After every row comes roughly how far along a hidden order it lies, from 0 to 20.
[ 30  20 -16  -1 -31   0 -14  17  -4   9  -3 -12 -25  -5 -10   4  -3  10
  -5  -9   7   6 -19   6 -36   3  12  19  -2 -19  -4 -17 -13 -10  -5  -4
  -1  16 -22  -1  -9 -14  -3 -21   6   1  15 -22   9  14 -12 -17  20   2
  10  10   3  76   3   9 -94 -37 -38  -3  -7   4 -18   0 -14  17   6 -32
 -17 -17  16  16 -15 -16 -25  10  22 -23   4  -5  -5  -7   0   4   8   4
  -4  13 -33  -6   0  12   6  44   0  -5  -2 -12 -11  28  22  55  10 -12
   3  10   7   3  -2 -46  -2  -4  48  -4  11  -2  10 -14  10  -5 -44  -9
  24   7   7  -1  10   5   4  12  19  27   7   8   8 -13 -26  21   4   4
 -28  -5  16  -7  10 -76  -2  11  37  48  -5 -10 -18 -17 -33   0  16   2
  -1   8  -2   5  11  -2 -38  15  22  -9  -5  13   1  -2  18   1  12 -20
 -22  31   2 -16   3  58  22   7   1  -7  -5 -18  21   0   6  -8 -12 -49
  -1   3   7 -12] : 0
[  -1  -39   26   -6   12  -22  -29   -7    5   -4    1   -4   27   -1
    3  -16    6   -1  -20  -15   13    0   13    0   24   -1    5   43
    0    0  -13   -2  -19    6   10    1   10  -22    6   -2  -17   -5
    7   -8   -6   15    8  -12   24  -20   -2   -1  -13   -2  -40  -13
    2  -18   18    2  -40   44  -17    2   -5   13   23    8   -2  -25
   -5  -27   -2   34    9    0  -15  -19    5    1    4   13   17   11
   -4   22    9    1   44    3    8  -44  -19    5    3  -50   -9   28
   23    9   13  -38    4  -13    1    4   -9  -19   -9   16   22    7
   -7   38    8   -1  -10   -7    0   -2    6   10   12   17  -48  -26
   -2   -1   -7   -1    0  -20    5   -7  -19    6   -5    3    5  -34
    1   19   -6   12  -33    2  -14    3   -7  -47   26    6   42  -20
   15  -12    5  -30   -4   24   27   21  -14  -29   -2  -37    4    2
  -23    6   -9    2   -7  -14  -18   -5   33   -9    6   69  -12  -22
   -9    9    3 -127   19   11  -40    1    5   14   12    1    2   10
   -2    7    8    0   10  -14] : 17
[   6   29   -2  -11  -14  -10  -49    5    3    0   -4   -2   28    8
  -18  -18    6   -4  -12    2    5  -13    4    4   -4    4    2   36
   -2   -4  -28    1    4   -2    8    1   18  -19   -1    2   -7    3
  -28  -14   21    1    8  -10   13  -17    2   -1  -39   -9  -35    0
    5  -28   47   12  -13   55  -14   13   -5   39   -2   11   -3  -11
  -16  -62    2   -3    8   -7  -19  -23   -2    0    1   -7   20    6
   -4   32   -7   12   14    7   10  -14    5   -9   12  -41   -1   19
   47   -8   11  -24   -5    3    6  -15  -24  -18    2    6   20    8
    3   47    8   -2   32   -7    7  -17   -1   16   17   20  -16  -12
    1   -6   -4   -7    4   -8   -3    4   -5   14    1   12   -1  -27
   13   20   -2    9    2    5   15  -11  -18  -43   32   12   42  -58
   -1   -2   28  -15   -1   32   18   12   19  -19   10  -19  -12  -15
  -12    9  -12    4   -5    0  -14    2   30   -2  -20   64  -38  -24
   -1   20    4 -127   14   17    8   -5   -2   -4   12   -3    1    5
    2    2    2   15   23   -8] : 13
[ 11  56 -18 -11 -27   4 -28  10  -8   2  -8  -3  15   7 -22 -13   3   2
 -13  -1   4 -12  -4   4  -8   4   8  41  -3  -5 -23   1   1  -5   8   2
  25 -14   5  -1   4  -4 -55 -14  28  -9   3  -9  10  -2  -2  -1 -38   1
 -27   4   8 -11  49  15  13  58 -20  16   0  43 -23  16  -5  -2  -7 -50
   1 -11   8  -6 -15  -9 -10   1  -8  -6  24   2  -5  24  -9  21  39   6
   4  -2  20 -18  14 -30   3  12  20 -12   4 -24 -12   7  10 -17 -30 -14
   3  -1  15   4   3  42   6  -4  42  -3   9 -16  -4   5  19  13 -22  -2
  -6  -7  -4  -9   5  -3  -6  10   4  25   4  12  -1 -11  25  12  -5   1
  -4   4  17 -11 -14 -32  27  18  53 -60 -17   4  21  -9  -8  32  16   0
  43  -4  19  -9 -16 -17 -11  11 -22   1  -6  14 -10   7  39   5 -32  59
 -37 -14   5  14   8 -29   8  13  29 -17  -4 -13   5  -2   0   0   0  -5
   4  19  20 -12] : 9
[   5  -35   14    6   -5  -26   -9   -4    4   -2   -1  -15   -2   -5
    5   -4    2    6  -12   -8   16   28    7   -1    3    1    3   19
   -1   -6    2  -10    5    3    1    1    6    9  -11   -8  -22  -12
  -24    0  -16    3   23  -31   17  -17   -1    1   -3    2  -10  -14
    9    8  -17   10  -72    1  -28   -3    1  -24   -1   -4  -11   -2
   -3  -27   -6   26   15   -3   -8  -20   12   10   20    3   13    4
   -3   14    4  -11   -6   -1   -1  -11  -17   20    3   -4   -3   11
    6   11   13  -31   12   11   -2   40   37   -5   -9   14   12    9
   -6   18   -2    1   21   -6   14   -1   13    4    5   -1  -27  -16
    4   13   -3    1    4   -2   -1   -4  -29   11    6    6    4  -55
   -1    0   -8   12  -70   -5   -7    6   -8  -47   13    1   20   -9
    5  -13  -17  -24    2   13   26    5  -24  -24   -6  -21   15    9
  -52    8   26   -3  -13    4   -7    1    5   -8   15   19   -7  -13
  -16   -4    4 -127   18   21  -48    3    7    8   22    5    0    8
   -5  -15    4   -6   14  -16] : 10
[   9  -26   21   -4   -3  -25    0   -9   -1   11   -3  -13    0   -2
   -7    0    1   17   -8  -13   18   33    9   -3    1    0    2   16
   -3  -10   -2  -11  -13    2   -3    1    8    9  -10  -12  -26  -10
  -28  -23  -17   -1   15  -32   21  -12   -8   -8   25    3  -20  -13
    7   35  -10   14  -71   -5  -24   -2   -2  -20   -3   -1  -17   -4
    7  -39  -13   24   13  -12  -25   -7   15    0    6   15   -4    7
   -4   16   -2    1    2   -1    5  -12  -27   17    2   10   -8   -4
    9   11    7  -39   20    2    2    8   32  -10   -1   21    8   10
   -6  -15    1   -5   43  -10   11   -1    9  -11   14   -3  -46  -14
   -1    9   -3   -2    4    2   -2   -3  -30   16    6    3    2  -56
  -10   -4   -7   13  -63  -12   -8   13  -12  -46    2    9   39   10
   -1  -13   -4  -20  -20   13   23    8  -40   -9   -7  -21   17   15
  -56    8   15   -6  -13    6   -2    1   11   -5    4    7    4   -7
   -1   -3    6 -127   16   11  -79    1    5   10   19    1    1    2
  -15  -44    3    7    3  -18] : 9
[  8  62 -14 -12 -29   7 -50   8 -11  -1  -7   1  30  12 -26 -17   2  -1
  -5   4  -2 -31  -9   6 -14   8   7  39  -3  -2 -22   2  24  -7  12   2
  21 -18   7   4   1   9 -27  -7  29  -6   2  17   4   7   3   0 -51  -5
 -19  13   5 -35  61  20   5  54 -14  19  -4  47 -12  14   1   2 -19 -40
   8 -10   2 -16 -17 -16 -20   1   1  -9  29   5  -4  21  -3  17   5   8
   3   3  19 -19  12 -39   8   5  36 -18   2 -17 -11  16  17 -28 -36 -18
  -3   3  14   4   8  42   5  -4  46  -4  -5 -17  -8  14  11  20 -10 -10
  -6  -9   0  -7   8   3   0   7   8  19   2  22  -2   2  24  40  -7   2
  40   8  15 -15 -17  -1  26  12  36 -91 -15  13  28  -3  13  33  15   6
  52  -4  19  -7 -21 -30  10   6 -30   5  -3  10  -9   2  25   4 -37  67
 -52 -19   3  18   9 -53  11  -2  54 -10  -4 -28  -5  -8   0   1   9  -7
   3  17  15 -12] : 11
[ 16   4  -1  -4 -21 -17  -8   5  -6   9  -4 -19 -14   0  -6   3  -1  15
  -8  -3  11  20  -3   1 -16   0   8  39  -2 -10  -8 -11 -16  -4  -1   2
  13   5 -10  -9 -20 -20 -39 -21   1 -10  22 -32   7  -3  -9  -7  10   4
 -25  -4   8  47  15  16 -17   6 -28   7  -2   5 -16   2 -18  16   7 -60
 -14   7  17   2 -17  -8   2   6   4  -7   4   1  -5  11 -11   8  14   3
   3   1  -9   8   9   3   1  26   1   4   5 -28  -5  15   7  48  15  -9
   4   5  13   6  -5 -20  -1  -3  55  -5  25  -5   7 -10  14  -5 -23  -7
  12   8   0  -6   5  13  -4   0  -9  22  10  10   2 -41  -9 -12  -4   8
 -47  -7   5   1  -8 -63  16  13  44  32  -7 -13  -1 -19 -37   9  22  -5
 -14  -7  -1  -9  10   6 -51   9   3  -5 -11  15  -2   6  18   0  -2  16
 -12  -6   1 -10   5 -96  13  15 -45  -6  -2  -5  15   7   2  -1 -10 -35
   3  12  13 -17] : 6
[  13  -18    4   -4  -14  -22    0    2   -1   11   -2  -12   -6    1
   -3   -1    1   10   -9   -1   15   29    0   -1   -5  -16    5   69
   -2   -8   -7   -8  -11   -1    0    3    9    4  -14   -8  -23  -17
  -34  -14   -9   -7   15  -35   13   -8   -5   -1   -2    1  -28  -10
   11   13   -9    9  -60   -4  -26    3    0  -14  -14    3  -16    9
    4  -37  -10   19   19   -4  -16  -12   12    9   11   -1   10    2
   -3   13  -10    2   -5   -1    4   -5   -3   11    5    3   -8   24
    7   11    9  -25    2   14    2   47   31   -6    0   14   12    6
   -6   -6   -1   -1   42   -5   22   -5   10   -4   10   -8  -21  -10
   13   10   -3   -6    6    6   -4    3  -24   17    9   13    0  -53
  -12   -5   -4   11  -85   -8   -1    3  -13  -70   21    4   47   -1
    2  -16  -11  -18  -14    3   24    1  -25  -15   -1  -10   10   12
  -38    8   22   -3  -17    8   -6    4    7   -1    6    8   -1  -14
   -7   -4    2 -127   18   21  -61   -3    2    2   19    9   -1    4
   -8  -23    2    2   17  -17] : 8
[ 13  40 -21  -9 -36   7 -35  11  -9   3  -7  -3  14  10 -23  -7   1   2
  -3  -1   1 -17  -5   4  -2   5   9  40  -2  -5 -21   4  -2  -6   6   3
  18 -12 -12  -3   2  -5 -50 -15  28  -8   5  -5   8   0  -5  -4 -30   0
 -29   7   7  -1  59  13   8  53 -17  16   0  36 -22  17  -6   3  -7 -47
  -2  -5   3  -4 -13 -10 -12   1  -7 -11  22   1  -5  18  -6  24  40   7
   1  -7   9 -15  15 -24   5  15  50  -9   2 -21  -9   7  12 -13 -25 -16
   2  -3  16   2   2  16   5  -3  55  -3  16 -14  -9   3  16  14 -28  -8
   1  -7  -5  -4   4  10  -6  12   3  23   4  13   0 -16  25  10  -4   1
  13   3  21 -11 -13 -35  30  23  54 -51 -23   6  25 -14 -21  37  18  -3
  32   4  15 -13 -15 -22 -13   6 -31   1  -5  23 -15   8  54   4 -34  52
 -42 -15   9  14  12 -96   7  10  40 -20  -5 -16   3  -2   0   2  -2 -12
   6  21  19 -12] : 9
[ -10   13   13   -6   10  -18  -51    1   13   -6    0   -7   43    6
   -9  -19    7  -12  -20   -1    3    4    2    6    6   -5    2   -5
    1   -2  -28   -4  -14   -3    7    3    4  -29   -3    3  -18   -3
    2   -4   15   15    7    0   16   -3    3    5  -35  -14  -36   -7
    7  -21   72    7  -48   44    8    9  -10   36   47    8   -7  -29
  -22  -38   -2   13   13   -8  -25  -33   -7    2   28   18   24   11
   -4   28   -5   -3   -2    9    9  -29   -3   10    4  -58   -4   29
   61   -9   14  -28    2   -6    5  -11  -15  -10   -7   13   22   12
    1   72    7    1   -5   -4   -9  -17    5   33    5   43  -22  -24
    3   -4   -2   -1    1  -25    5   -9  -12    7   -2    2    6   -9
   -1   44   -6   17    3    8    4   -9  -14  -22   18    2   47  -67
   20   -9   26  -13   31   43   16   23    8  -28    9  -19  -10  -12
  -10   12  -28    3   -1  -28  -16   -9   -4  -11   -3   77  -17  -33
    3   18   -5 -127   18   10   23   13   -1    6  -11   -4    8    9
    7   27    0   -2    4    2] : 20
